Below is a small trained network, with its code and all its weights. Each question gives an input and a class and asks what happens when units are switched off, that is, made to give their printed mean instead of their output.

import numpy as np


def w(rows, s, z=0):
    codes = np.array(rows[::2]) - 128.0
    scale = np.full(codes.shape[1], s)
    scale[-1] = z or s
    return codes * scale


def norm(h):
    return h / np.sqrt((h * h).mean(-1, keepdims=True) + 1e-5)


def f(y):
    return np.maximum(y, 0)


def log_softmax(a):
    a = a - a.max(-1, keepdims=True)
    return a - np.log(np.exp(a).sum(-1, keepdims=True))


def net(x, mask):
    res = np.array(x, float).reshape(1, 2) / 4 @ E
    u = 0
    for l in range(2):
        y = f(norm(res) @ A[l][:, :-1].T + A[l][:, -1])
        res = res + np.where(mask[u : u + 12], y, B[l][:, -1]) @ B[l][:, :-1]
        u += 12
    return log_softmax(norm(res)[-1] @ U[:, :-1].T + U[:, -1])


A, B = {}, {}
E = w([
[255,101,123,76],'x0',
[97,149,49,136],'x1',
],0.0082)
A[0] = w([
[164,59,100,77,178],'0.n0',
[149,168,30,89,102],'0.n1',
[159,109,220,165,78],'0.n2',
[140,140,66,190,118],'0.n3',
[211,141,49,97,121],'0.n4',
[134,104,64,98,178],'0.n5',
[106,43,58,156,100],'0.n6',
[102,121,16,181,3],'0.n7',
[11,117,195,187,26],'0.n8',
[95,185,104,159,62],'0.n9',
[72,156,147,183,2],'0.n10',
[186,29,129,120,165],'0.n11',
],0.012,0.0052)
B[0] = w([
[187,166,152,115,229],'0.n0',
[182,66,105,116,214],'0.n1',
[64,137,117,155,198],'0.n2',
[99,187,146,72,184],'0.n3',
[213,72,97,50,250],'0.n4',
[98,106,254,102,206],'0.n5',
[123,178,127,162,171],'0.n6',
[109,180,89,130,202],'0.n7',
[187,92,113,169,255],'0.n8',
[76,149,166,100,182],'0.n9',
[218,107,109,179,181],'0.n10',
[81,113,118,85,238],'0.n11',
],0.0099,0.0071)
A[1] = w([
[86,147,119,105,138],'1.n0',
[149,172,112,116,43],'1.n1',
[184,138,113,134,86],'1.n2',
[127,97,150,134,161],'1.n3',
[126,251,98,148,4],'1.n4',
[129,155,99,132,152],'1.n5',
[143,122,99,175,212],'1.n6',
[107,126,150,172,113],'1.n7',
[166,115,103,82,107],'1.n8',
[129,202,88,111,125],'1.n9',
[90,113,123,134,233],'1.n10',
[126,99,152,174,57],'1.n11',
],0.021,0.0036)
B[1] = w([
[187,109,170,175,175],'1.n0',
[150,130,177,158,147],'1.n1',
[40,129,82,149,192],'1.n2',
[91,154,132,144,173],'1.n3',
[40,148,34,105,213],'1.n4',
[135,145,89,91,160],'1.n5',
[135,112,244,88,215],'1.n6',
[129,115,75,81,192],'1.n7',
[224,67,81,34,254],'1.n8',
[130,69,148,149,191],'1.n9',
[120,160,164,103,176],'1.n10',
[144,139,29,159,183],'1.n11',
],0.011,0.0085)
U = w([
[94,140,248,111,111],'0',
[195,242,112,170,5],'1',
[24,138,49,133,216],'2',
[171,181,120,151,1],'3',
[220,67,118,21,199],'4',
[156,34,113,254,154],'5',
],0.016,0.0073)

Each question gives the input, the list of numbers given to net, and the class t.
The units are the neurons (one row each of A and B). Each row of codes is followed by its name. A weight is (code - 128) times the scale printed after its matrix; where a second scale follows, it is the last column's (A, B and U).
mask holds one flag per neuron, layer by layer. A switched-off neuron (its flag False) gives its mean, the last column of its row in B, instead of its output. The means were averaged over made-up inputs and are rounded, as every weight is.
A unit's drop is (log p(t) with every unit on - log p(t) with that unit switched off) / (log p(t) with every unit on - log p(t) with every unit switched off).
The circuit of an input: a set's keep is (log p(t) with only the set's units on - log p(t) with every unit switched off) / (log p(t) with every unit on - log p(t) with every unit switched off). Starting from the 12 units with the biggest drops (on a tie, the unit counted first), units are removed one at a time, each time the one whose removal leaves the highest keep (on an exact tie, the one counted first), for as long as the keep stays at least 0.8.
circuit, biggest first: the units of the circuit, biggest drop first
unit that matters most: the unit with the biggest drop
k most important neurons: the k neurons with the biggest drops, biggest first
top k neurons in layer l: the k neurons of layer l with the biggest drops, biggest first
drop of u: that unit's drop, to one decimal
input [-6,-6], class 5: circuit, biggest first : 0.n8, 1.n8
input [1,-7], class 0: circuit, biggest first : 0.n4, 1.n8, 0.n2
input [2,-6], class 0: unit that matters most : 0.n4
input [0,-8], class 0: 2 most important neurons : 0.n8, 1.n8
input [-5,1], class 2: 2 most important neurons : 0.n1, 0.n5
input [1,-3], class 0: 4 most important neurons : 0.n4, 0.n2, 1.n8, 0.n1
input [-2,-4], class 5: top 3 neurons in layer 1 : 1.n8, 1.n11, 1.n4
input [-3,1], class 2: circuit, biggest first : 0.n4, 1.n8
input [0,-7], class 0: circuit, biggest first : 1.n8, 0.n4
input [-1,8], class 2: 2 most important neurons : 0.n7, 1.n4
input [-5,-1], class 5: 2 most important neurons : 0.n8, 1.n8
input [-1,1], class 2: 2 most important neurons : 0.n4, 1.n4
input [-4,-7], class 5: 3 most important neurons : 0.n8, 1.n8, 1.n11
input [-7,-4], class 5: unit that matters most : 0.n8
input [0,-4], class 0: 3 most important neurons : 0.n8, 1.n8, 0.n4
input [-4,5], class 2: drop of 1.n4 : 1.7
input [-1,-6], class 2: drop of 1.n8 : 0.3
input [-4,6], class 2: drop of 1.n4 : 1.2
